Here is a tiny trained network, its code and every weight. The questions are about switching its units off for an input and a class, where a switched-off unit gives its printed mean instead of its output.

import numpy as np


def w(rows, s, z=0):
    codes = np.array(rows[::2]) - 128.0
    scale = np.full(codes.shape[1], s)
    scale[-1] = z or s
    return codes * scale


def f(y):
    return np.maximum(y, 0)


def log_softmax(a):
    a = a - a.max(-1, keepdims=True)
    return a - np.log(np.exp(a).sum(-1, keepdims=True))


def net(x, mask):
    res = np.array(x, float).reshape(1, 7) / 4 @ E
    y = f(res @ A[0][:, :-1].T + A[0][:, -1])
    res = res + np.where(mask, y, B[0][:, -1]) @ B[0][:, :-1]
    return log_softmax(res[-1] @ U[:, :-1].T + U[:, -1])


A, B = {}, {}
E = w([
[87,138,236,118,116,217,77,122,94,24,128],'x0',
[192,104,118,245,223,173,222,78,134,81,100],'x1',
[113,118,109,135,134,148,123,144,131,135,117],'x2',
[174,41,233,118,181,134,30,102,114,227,41],'x3',
[160,254,134,238,122,120,53,205,172,104,39],'x4',
[146,141,152,129,127,96,131,118,116,117,151],'x5',
[251,86,148,164,48,169,169,197,78,136,130],'x6',
],0.0077)
A[0] = w([
[80,143,161,46,1,108,41,224,184,176,222,29],'neuron 0',
[73,146,241,142,83,223,78,117,83,15,155,56],'neuron 1',
[230,104,133,100,20,191,175,218,96,125,137,67],'neuron 2',
[102,12,90,49,120,166,178,41,51,141,209,59],'neuron 3',
[140,156,81,180,110,37,142,132,119,228,148,137],'neuron 4',
[128,143,110,47,105,127,61,190,131,157,175,52],'neuron 5',
[109,195,63,140,50,150,206,124,183,37,184,59],'neuron 6',
[21,179,96,87,183,100,106,69,147,96,128,85],'neuron 7',
[58,154,72,123,116,103,176,198,60,87,174,3],'neuron 8',
],0.0063,0.0031)
B[0] = w([
[140,126,117,118,189,210,109,62,132,69,186,250],'neuron 0',
[62,78,60,161,40,121,181,72,170,184,116,254],'neuron 1',
[80,48,97,101,183,49,115,226,139,55,96,225],'neuron 2',
[110,254,110,177,109,131,73,155,54,123,85,240],'neuron 3',
[69,121,117,212,44,140,153,55,175,135,156,203],'neuron 4',
[123,138,133,181,196,187,144,48,108,117,182,191],'neuron 5',
[174,129,223,113,163,159,101,168,130,232,131,239],'neuron 6',
[119,109,111,71,154,62,111,116,180,81,89,234],'neuron 7',
[119,73,149,67,153,151,87,174,147,235,127,185],'neuron 8',
],0.0083,0.0076)
U = w([
[80,79,91,142,10,119,178,77,141,178,146,32],'0',
[154,95,249,79,143,140,96,130,120,233,114,85],'1',
[166,128,136,150,195,184,174,89,121,67,170,146],'2',
[124,226,128,146,71,124,74,160,95,96,97,130],'3',
[107,74,108,61,156,22,130,162,147,51,113,72],'4',
[139,130,137,112,103,123,132,116,125,124,130,254],'5',
],0.012,0.0059)

Each question gives the input, the list of numbers given to net, and the class t.
The units are the neurons (one row each of A and B). Each row of codes is followed by its name. A weight is (code - 128) times the scale printed after its matrix; where a second scale follows, it is the last column's (A, B and U).
mask holds one flag per neuron, in row order. A switched-off neuron (its flag False) gives its mean, the last column of its row in B, instead of its output. The means were averaged over made-up inputs and are rounded, as every weight is.
A unit's drop is (log p(t) with every unit on - log p(t) with that unit switched off) / (log p(t) with every unit on - log p(t) with every unit switched off).
The circuit of an input: a set's keep is (log p(t) with only the set's units on - log p(t) with every unit switched off) / (log p(t) with every unit on - log p(t) with every unit switched off). Starting from all 9 units, units are removed one at a time, each time the one whose removal leaves the highest keep (on an exact tie, the one counted first), for as long as the keep stays at least 0.8.
units of the circuit, in order: the units of the circuit, biggest drop first
most important unit: the unit with the biggest drop
top k neurons: the k neurons with the biggest drops, biggest first
drop when u is switched off: that unit's drop, to one decimal
input [-6,1,8,6,-4,-4,4], class 5: top 4 neurons => [neuron 1; neuron 6; neuron 3; neuron 8]
input [-8,-1,1,-5,5,8,5], class 0: most important unit => neuron 4
input [2,7,-8,7,5,-5,-8], class 4: top 3 neurons => [neuron 6; neuron 0; neuron 7]
input [1,-4,-4,3,-5,5,1], class 3: top 2 neurons => [neuron 3; neuron 6]
input [-5,-8,1,-4,8,-3,8], class 2: units of the circuit, in order => [neuron 0; neuron 5]
input [-5,-6,-7,5,0,2,0], class 5: units of the circuit, in order => [neuron 1; neuron 6; neuron 4]
input [-2,-2,3,4,-5,1,5], class 3: units of the circuit, in order => [neuron 3; neuron 6]
input [1,5,-7,2,-7,-7,-4], class 3: top 2 neurons => [neuron 3; neuron 0]
input [4,-6,-4,-8,1,7,-7], class 1: top 3 neurons => [neuron 6; neuron 8; neuron 2]
input [-8,-8,6,7,-3,6,-7], class 0: top 3 neurons => [neuron 4; neuron 6; neuron 2]
input [-8,-5,-5,7,1,8,8], class 0: top 3 neurons => [neuron 4; neuron 6; neuron 7]
input [-7,7,-7,7,-2,-4,7], class 0: top 4 neurons => [neuron 4; neuron 6; neuron 0; neuron 7]
input [6,0,-5,-4,1,-2,8], class 4: top 2 neurons => [neuron 2; neuron 4]
input [3,2,-1,-6,0,-6,-7], class 4: most important unit => neuron 7
input [-5,-3,8,-1,-8,-2,6], class 3: top 2 neurons => [neuron 3; neuron 1]
input [-6,-8,-5,-1,2,-7,7], class 2: top 3 neurons => [neuron 0; neuron 5; neuron 1]
input [-8,-3,-2,-1,7,-3,-1], class 0: top 2 neurons => [neuron 4; neuron 3]
input [6,-5,5,-3,4,-7,-1], class 0: drop when neuron 3 is switched off => 0.1
input [6,1,2,0,-7,3,7], class 3: drop when neuron 1 is switched off => -0.1
input [-2,-5,4,-1,-8,-4,5], class 3: drop when neuron 3 is switched off => 1.0
input [-6,3,-7,-2,1,6,7], class 4: units of the circuit, in order => [neuron 2]
